Each row, then the group of its hidden value
[-117   75   -3 -292  194  -81  -83  -45  260  -64   57  -38   60 -269
 -240   22  207  176 -145   89 -168  208 -240  265 -100  114   31  -62
  139  248 -142  -22  -68  -71  -32  -41    6  188 -288   42  -31   34
    5 -114   54  345   36 -226   28  184 -143  129   74] : tosa
[  56  -42 -153   91  -96  261   40  -73   68  -15  -40   -5  116 -149
  -62 -307   -9 -184   -2  105  361  113  409 -242  202  -32 -318  313
 -307  -11   59   90  332  222   -2   50 -139 -182    4   76  -22   65
   95   82  317 -221   99  138  -38  -17 -274 -180   76] : mibo
[ 133   -6  -55   -5  -52 -108  141   14  -84  144  201   26   55  -46
  -48 -231  100  197  239  310   34 -213 -136   73  133  -47 -220   25
  293 -240  182  176 -278  -24  -11 -139  293  -59  323   46  -42  -52
  -42 -271 -225    7  183 -173  111   19  131  207   70] : nifi
[  55   60  -71 -148 -333  239   65   41  115  151 -149   17 -259 -107
  -51 -154  -19 -230   31  162  154   90  236  -27  310 -111 -285  270
 -362 -115  115  214  216   59  103 -153 -285 -348  -38   87  117  210
  -96 -108   54 -117  160  -47   96  154 -307 -187  139] : nifi
[   2 -246   20  232  299   23   92 -118   91 -263  222  167  -73 -135
   33   36  176  150   93  284  216  152 -181   41 -121   80   14  154
  315   38   26 -183  102  385   11  117  396  140   47 -105 -165  -76
  144   72  174  261   48 -475 -287 -305  152  541  138] : rizeg
[ -35 -253  123  -91  311  -22  467   65   75  -91  121 -137  -87  -67
  199  -27   10  392   25 -117  -11   10  -94  140 -111   82  308  -70
  459  158  -24  114 -176   85  -59  -67  566   34  -43 -127 -166  -21
  -92  -42  243  377  116 -372   30 -143  240  294  130] : tosa
[  -1 -278  107   65  148  110  327   87  -71 -188  123 -146  232   42
  147 -190 -133  205  160 -148  248   54   -9  -32 -167  -28  209  -16
  173   72  194  122 -241  273  -83  -25  332  -89  -14  -49 -122 -128
   59  155  204  -47  245   19  -75 -117  274   48   44] : sebaf
[   6 -343   86  -68  163   70  385  108   32 -135   80 -153   14   13
  144  -33  -63  205  153  -66  164   53 -121  170 -214   25  254  -34
  334   37  210  234 -298  248  -29 -147  402  -70    1  -72  -74  -97
  -14   79  112   92  230 -243 -151  -93  323  249  107] : nifi
[  61 -121 -227   54  -84   70  198   99  -53 -117   48 -146    4   -8
  -58 -207  -74   84  197  280  180 -179  -88  165   27 -105 -212   -6
  191 -324  251  276 -261   85  -12  -82  164 -193  244   38   17 -156
  -17 -174 -306  -80  133   -2  -82   29  202  101   31] : sebaf
[  44   42   56 -405  251 -194   45 -231  471  175   88  116 -138 -202
 -160  -25  291   87 -224  228  -93   21 -318  385  -79  135  -75   57
  185   73 -202  -26   17 -181  -62  -67  231  329  -99   45  -89  137
  261 -276  106  417   22 -343   40  103  -54  372   79] : sasur
[ -86 -171  184   59   80  267  249  166 -207 -170  -44 -214  -98   89
  128  -58 -236  223   55  -78  176  -70   36  164  -51 -171  437 -270
 -175   47  360   -1 -394  111  -19  -91  292 -260   -1  -32   53  -13
  -23   95   40  -22  477  143  135   34  234 -174   67] : zata
[ -85 -192  153  173  -11   22  -92  -63  -16 -209   67   76  -69  -81
  -55  131   83    9  229  252   65  160 -169   86  -35  -10   15   29
   62    3  296 -140  -67  297    7  -22  106  -16  122  -18  116  -84
   -7  100  -51   86  210 -429  -22   -6   28  309  189] : sebaf
[ 296 -153  -21  -70   94 -134  207  -21  -55   79 -125   98  215   87
 -342  -27   44   -6    2   91   26   52 -114 -161  176   75  -17  -18
  147   20  -13  -74  323 -161 -152  291    3  142   62 -129  145 -184
 -124   49  144  108 -352 -369 -191   95  233  182  270] : sebaf
[ -65 -147  208  -15   91  117  271  199 -251 -162   43 -186  129  -12
   55  -66 -143  284  168 -218   -3   74   -4  -14  -65   16  387  -75
  158  127  235   44 -266   54   -7  -35  318 -119  -23  -68   43 -109
 -100   92  213  -46  268  -81  146  -68  102  -41   75] : zata
[-118 -149   50    5   90   75 -150  -13   32 -128 -181  106   16 -121
 -137   92   38 -177  241  237  215   53  -69  -76 -198  -22  -28  -65
 -243 -178  466  -31  -81  284  -21  -39 -235  -47  173   82  242  -23
  229  168  -92 -268   56  -20 -171  -52   68  148  120] : rizeg
[ 251   59  -35   19  260   12   46   39 -141  100    9  318  237   96
 -350 -113  113   65  -89  112   98  116  -56 -353  263  -35   29  -60
 -180   83   56 -395  308 -272 -104  183   -7  256  -50  -66  146 -208
   81  193  307 -126  -68   37 -138   36   76 -132   34] : sasur
[  57   84   -6  176  -90   56  151   72 -350 -158  128 -144  125   47
  -41 -279 -103  251  186  152   18 -215   -2 -141  273 -128 -131   44
  216 -204   86    6  -34 -162  -28  248  297 -122  282  -64  -12 -100
   -2 -253  -97  -73    7   52  385  -82    2  -86   45] : vas
[-134  279   70 -252   23  120 -100   75  160 -101   -1  -18   42  -39
 -185  -64   75   99 -120   39  -39  228 -215  -48   84 -182  -93    6
 -171  161  -75  -57   96 -177  -32   41 -267   77 -399   30   32  136
   62  -32    0   68  -33  -17  175  219 -190 -192   29] : tosa
[   3 -293  215  154 -146 -142 -169 -255  160  -61  241  221 -207  -17
  113  119  141  -74  244  403  -28  195 -280  179   72    3 -134   27
  102  -28  168 -214   34  307  -33   -2   80    4  216  -56   53  -96
   60  -79  -78  347  284 -232  218  -19  -22  224  105] : tinad
[ -69    1  133  -57  112  -61   52   65   77  -96 -170  118  122 -177
  -61  -65   33  -13  287   32   14   -2 -150 -283 -144   64  -60   86
  -33 -250  151  -71  125   25 -116  188 -101   11   75   57  132  -37
  147   82   76  -79 -234 -239  -46 -184  -17  263  125] : Fubo
[ 248  -15   -6  -69  -45 -163   73   58  -77  180   40  242  379  137
 -336 -139   39  -19  107   32  -19  246 -163 -391  250  -21 -170   28
    1   63   64 -126  295 -144 -158  134 -339  133  -43  -70  185 -255
 -182  112  120  -95 -251  -82 -127  130  128 -106   89] : fip
[   6 -199   58  109  147   59  187   50  192 -270   -7   91 -108 -111
   25   34   94   61  181  160  155   92 -264   84 -155   14   23  139
  176 -114   85  -65   38  247  -46   56  284    9  -56  -15  -49  -89
   52  151   43  217   40 -638 -299 -118  155  535  208] : Fubo
[  36 -230  232  -67  187  -17  343  -47 -163  -95  -12 -112   15  -15
    6   -9  -30  195   24 -139   55  -96   32  161  -17   68  355  -37
  241  193  151   43 -242   84   10  -52  546    0  152  -91  -61   39
   83  -46  212   42  221 -284  169   18  200  183  243] : sasur
[ 109 -336  221  -37  -76 -153  432  -78  106   64  258   58   23    7
  290 -303 -171   96  186 -169   72   41 -125  194  -99  101  131  157
  191  -28   61   68 -239  273  -72 -134  346 -165  112  -26 -191 -130
   80 -147  231  156  380   85   84 -172  219   93  -47] : rizeg
[ -25  300   77 -293  202  142 -140   79   58   69  107   97   84 -116
 -306  -68  191  173 -166  137   67  193 -241   76  -44  -86   94    3
 -156  218   18  -83  -97 -102   68  -76 -100  157 -367   56  -29  196
  146  -38   70  -28  154  -61  -64  110  -83  -13   26] : fip
[ 229  161  -36   70  -64  160  192  147 -315  104  228  200 -103   91
  -17 -348  -41  177  129  278  251 -215 -110  -13  242 -226  -48   97
  -86 -267  186  -19 -243  -15  151  -82  249 -238  157    5 -137   65
  132 -267 -146 -235  353  233   27 -130  174  -92  -52] : mibo
[  56   44  -89   98  -17  157   58  106 -307  -62   93  -73  -56  -10
 -100 -150  -12  198  124  308  117 -198    3   78  188 -140  -20  -81
   53 -178  267   51 -257  -47   84  -35  269 -167  248   -1   38  -27
    6 -195 -192 -125  279   83  162    4   59  -61   42] : zata
[-115 -239  -75 -109   20 -244   47  -37  387  -47 -107  148   87 -277
  -23  -41   61 -153  324  100  -29  143 -194  -58 -258  179 -275   70
   71 -264  174  101   17  268 -157  -91 -300  -19  104  123  140 -205
   23   57  -56   74 -163 -175 -265  -77   30  321   38] : sebaf
[ -44 -152  211   64  204  200  330  176 -138 -158   47 -166   24   50
  181 -121 -145  333   94 -126  159  -51  -26   22  -98 -105  403 -168
   34   61  207  -15 -283   85  -74    4  436 -129  -56  -55  -66  -30
   -8  129  179   78  335  -54   82 -100  243   11   78] : sasur
[ -91 -291  117  -18   59  -11  238  -40 -212 -105   65  -96 -153  -42
   19   53 -142  168    9  -68   -4   48   51  323   -4   56  367 -161
  109  224  282   23 -399  253   96 -244  281 -171  151  -92   28  -41
  -89 -122   60   66  409   47  115   40  192  -39   91] : mibo
[  28 -318   62  167  -37  157  -85  -19   -4 -267   91  135 -185  -30
   -1  135   34 -108  221  342  224  211 -228  226 -118  -10   93   50
  -16  -91  316 -119  -86  420   97  -12  110 -126   64  -45   71 -135
  139  117  -48   42  348 -151 -213 -115  104  225   90] : nifi
[ -12  -34   83 -133  117 -165   77   18  217   16  -42  261  -65 -183
   14  -23  133   17  241  151  -49   49 -292 -148 -106   79 -109   70
   80 -223   22  -65  107   71  -71   75  -91   20   22   22   24    6
   90  -53    2  164 -202 -260 -101 -190   43  328   93] : sasur
[ 148  -68 -255  -65  186  257  171   17  305   29  -21   89  -44 -262
  -27 -219  220  -69  -50  208  349   85  225 -108   49   79 -246  338
  -35  -67  -98  154  340  140   29  -22  164   -9 -125   71 -143   83
  166   94  385    7   52 -202 -299 -137 -205  180   94] : tosa
[ -94   89  166 -100  -99  -54  -97  137   86  -23 -104  211  107  -95
  -42  -58   36  -91  389   66  -59  139 -241 -370  -38  -58 -185   80
 -182 -264  240  -76  101    1  -92   50 -402  -58   -2   94  227  -56
   76  100  -55 -181 -122  -63   84  -66 -124   14   32] : vas
[ -73  -64  244  -42  -46   82  144   55 -224  -92   23  -64   56  117
    5  -44 -112   97  122 -132   41   56   20  -66  122 -146  171  -46
  -54  139  330   -3 -224   25   14 -156  117  -80   77  -37  115   -7
   51   42   80 -241  310   56  336  130   44 -219   79] : sasur
[ 473 -239   51   40   97  -19  143  -56  -92  145   31  192  327  223
 -194 -146   70  -40   66  206  279   25 -126 -231  153  -14   13  -34
   32  -16   15 -121  296  -21 -168  373  121  101   68 -136   -4 -161
   72  150  212   53 -130  -88 -212   -7  341   82  216] : Fubo
[ -65  181   67 -249   53   46   18  -22  270  -85 -186  -94  162 -111
 -271 -167   33  -23 -127  -24   68  -12 -146  137  -65  -94  -92   30
 -245   32    3   12  -40 -161 -139   20  -86   84 -233  159   36   98
  196    8  -14   -9   18 -196   38  336  -75   47  145] : Fubo
[-153 -177  166  -71    4   -1  208   38  -92 -109   28 -129   46   23
   -1   -4 -121  115  132 -151    3  110  -10   64  -33  -35  155  -37
  104  132  357  104 -293  132  -14 -257  109  -46   94  -21  137  -92
  -41   38   62 -149  262  -97  153   97  106  -25   68] : mibo
[  59  293  -26  133  -52  209  -72  264 -406    3  175   79  339   58
 -171 -350   10  202  266  158  161  -75    3 -386  245 -265 -150   11
 -183 -175  366  -70 -219 -164   22  -78   15  -82  102  107   93 -115
   71   57  -83 -539  326  296  192   35  -74 -334 -105] : sasur
[-102  -68   74 -141   61 -171 -106  -11  181  -23  -69  205   52 -202
  -84   60  153  -89  313  163 -101  140 -223 -199 -121  114 -180   56
   58 -197  201  -44  100   61  -74    9 -239   99  125   58  211  -99
  138   27   -2  -43 -166 -159   15 -114 -108  210   50] : tosa
[  18 -356  136 -184   17  -77  390  104    7  -38   80  -95 -179  -77
  144   31  -87  200  145 -120 -120   77 -175  401 -128  149  380  -86
  344   86  141  182 -393  167   48 -249  378 -185   20  -79  -30 -114
 -162 -133   68  281  362 -175   45  -18  213  145   85] : tosa
[ -37 -133  216  180  -75  115  -96  -75  -56 -209    8  129  -88   11
  -80   49   -3 -142  224  236  196   78 -147   70  -26  -87    1  139
 -169 -132  423 -205  -45  232   25   -8   90  -24  206   29  183  -74
  257  114  -21 -208  306 -250   33  -31    0  209  128] : rizeg
[ 108 -103  -71  -28 -228  310   89  -81   30   49 -125  -52 -335  -49
   13  -90  -41 -211  -64  263  295   29  315   58  303 -100 -165  204
 -283  -49   65  179  281  191  127   34  -78 -355   51  -34   18  261
   -6 -141  116   13  137   14   86   35 -182 -138  208] : nifi
[ -13 -173   47  184   49   72  -50  -40   25 -366  -22  179   64 -112
 -140   14   77 -149  206  135  181  149 -133    8  -78   23  -46  189
  -63  -56  249 -215   30  272   15   19  121   41   68   47   70 -193
  292  210   74 -179  202 -242 -134  -15  -41  217  115] : tinad
[-107  256  121   -7   14   85 -190  106 -207 -126  -54  410   80  -16
 -182  -58   18 -116  208   57   93  193 -121 -526  123 -171 -115  123
 -439 -108  292 -337  140   22   89   29 -457  -11  -40   41  196   23
  310  125   45 -538  -40  311   50 -114 -156 -271  -72] : Fubo
[  89   -6  306   44  -96   -8   27   24    1   -9  132  279 -202  -51
   17   -6   93   43  235  181  -49  103 -324   85   76   -7   87  192
  -12 -116  133 -270    1   35   50    2  229  -41   30   -2   46  -19
   66  -40   67  135  304 -443  114  -94  -63  287  117] : sasur
[ 519 -339  -84 -104  180 -182  238  -41  167  235  171  299  228   66
 -131 -160  163    9   74  242  130  123 -315  -28   -3  206  -10   41
  308 -102 -152  -71  278  -30 -160  264  211  187    4 -126  -78 -314
   49   33  280  312 -129 -121 -412 -165  332  279   59] : zata
[ -97 -110  213 -126   79 -129  301   78 -111   18  203  -14   33  -81
   66  -70  -53  318  133 -219 -184  149  -98   59  -12  107  261   19
  309  186  147   15 -292   37   19 -247  290    0   19  -59    8 -105
 -151  -87  221   76  272 -169  181  -66   56   63   -4] : sebaf
[ -96  149   54  -66  169    6  -36  128 -107 -112 -104  318   -5 -175
 -183    9   76    6  182   58   -9  123 -143 -338   -9   20    7   95
 -161 -128  189 -243  110   -2   70   42 -208   34  -15   22  161  -12
  178   65   98 -264 -136  -31 -102 -198  -93   58   14] : Fubo
[-118  -73  -39  -74  117  -42 -126   31   -7 -102  -95  218   52 -180
 -189  119  130  -83  224  184   77  195 -116 -200 -105   29  -87  -24
  -60  -27  286   -7  -22  297   54  -90 -351  -21   33   23  149    0
   53  100  -87 -178 -118  -72 -245  -51   45  128  118] : mibo
[   0  304  299 -210   51  -10  -96 -114  143  255  261   87   54   17
  -38 -207  138  257 -140  162   -5   87 -241  -17  136 -183  -46  -24
 -137  196 -141 -147   22 -155  -90   83  -40  122 -248    8 -142  308
   64 -209   76  292  119  -44  332   96  -70  -52   49] : rizeg
[ -11 -136   26  229  141  108   -8  -34 -107 -245  227  331 -228  -93
  -28   32   60   50   73  259  193  212 -181  117  -13   -5  129  122
  -48   36  194 -344  -63  383  171  -70  183  -38   18  -66  -65  -87
  190   21   89    0  356  -38 -226 -246   78  169  -18] : fip
[ -21  119  186   -9   36    9  -91   16  -99  -49  -91  325    6  -40
  -86  -25   80  -85  236  142   93   36 -131 -387   86 -109  -92   87
 -256 -152  212 -226  145   56   20  115 -219  -24   81   17  114  107
  250   46   12 -256  -98  -11   87 -118  -48   14  111] : sasur
[ -65   48   91  -80  203   45 -149   66   13    5   15  288  -33  -96
  -60   91  203   39  208  273   93  156 -201 -310  -51  -58  -37  -33
  -83  -85  222 -133   76  116   30   11 -193   74  -21   -9  108   85
  152  106   21  -90  -69  -74  -98 -186    2  125   58] : zata
[  10  228  139 -286  162    4 -166  -92  201  148  128  142   61 -104
 -220 -105  217  103 -167  178  -14  113 -237  128   17  -37   -4  -13
 -170  142  -33 -184  -32 -214  -35  -41   12  242 -216   85   -3  129
  259  -93  128   99  218    8  154  155 -163  -25  -17] : sasur
[ -91  -70  169  185    2   98   17   35  -10 -254    8   52 -154  -64
   14   70   23   97  171  171   25  123 -166  -16   50  -75   49   45
    1  -33  138 -211   84  143  -23  127  128  -71  -15  -47   71  -34
  -66   85   12  202   94 -457   48  -59  -19  246  189] : zata
[  62 -243  138  163 -157 -175   71 -170   46 -156  169  250  -22 -120
  -13  -84   -6 -119  242   98   -6  199 -189   86   23  155 -106  327
  133  -67   74 -207  111  318   10   63   97  -50  183  -31   -8 -203
  101  -87  123   91  135 -248   -3 -158  -38  277   73] : fip
[  81 -125 -139   45  117 -120  252  -50   34  -38  154  -75   -7 -141
    5 -214   78  228  143  264   -1 -247  -80  150   48   92 -182   57
  459 -262   29  123 -112  -68  -69   34  509   46  357   -2  -78 -161
   68 -292  -54  180   44 -203  117 -131   80  318   39] : tosa
[ -32  204  -97  174  116  152  187  223 -287  -78  224  -67   67   -1
   -1 -310  -52  443  139  192  101 -161  -49 -207  170 -202  -82  -33
  154 -198  136   -8 -159 -120  -10   60  257  -91  100  -23  -63  -61
  -98 -153  -98  -65   84   38   96 -186  101  -21  -66] : mibo
[ -78  354  186 -235 -135   12 -163   55   92   51  106   53  337  -72
 -219 -280   20   64   16  -80  -75  251 -207 -157   66 -116 -152  131
 -270  119  -33 -100   24 -175  -83   32 -364   46 -352  128   35   60
   66  -28   82 -102   83  119  233  207 -273 -264  -56] : sebaf
[  59  173  -48   19  181    2  232  124 -111  118  105  -36   64 -136
  -78 -273  127  391  125  211   35 -316  -31  -48  128  -66  -90  -17
  227 -196  112   84 -233 -197  -52  -73  456   13  205   75  -69   32
  -80 -179  -77   38  117 -369   85  -25   85  284  118] : Fubo
[  33  -60 -108   98  -47   -6  194   -1 -160  -19  137 -127  -73  -71
  -28 -230  -82  203  122  257   44 -229    0  187  125  -21 -105   -4
  215 -239  180  113 -221   -5    3  -15  311 -155  356   -4    3 -100
  -44 -333 -161   44  181   13  160  -79   93   91   15] : rizeg
[ 352 -316 -140  -72  281 -161  178  -87   56   92   56  201  159   31
 -257   29  190   54  -52  240   86  136 -183  -27   71  170   31  -86
  323  100  -99  -86  263    0 -106  215  165  234   24 -174   -7 -231
  -47   49  207  301 -233 -246 -370  -26  317  260  180] : zata
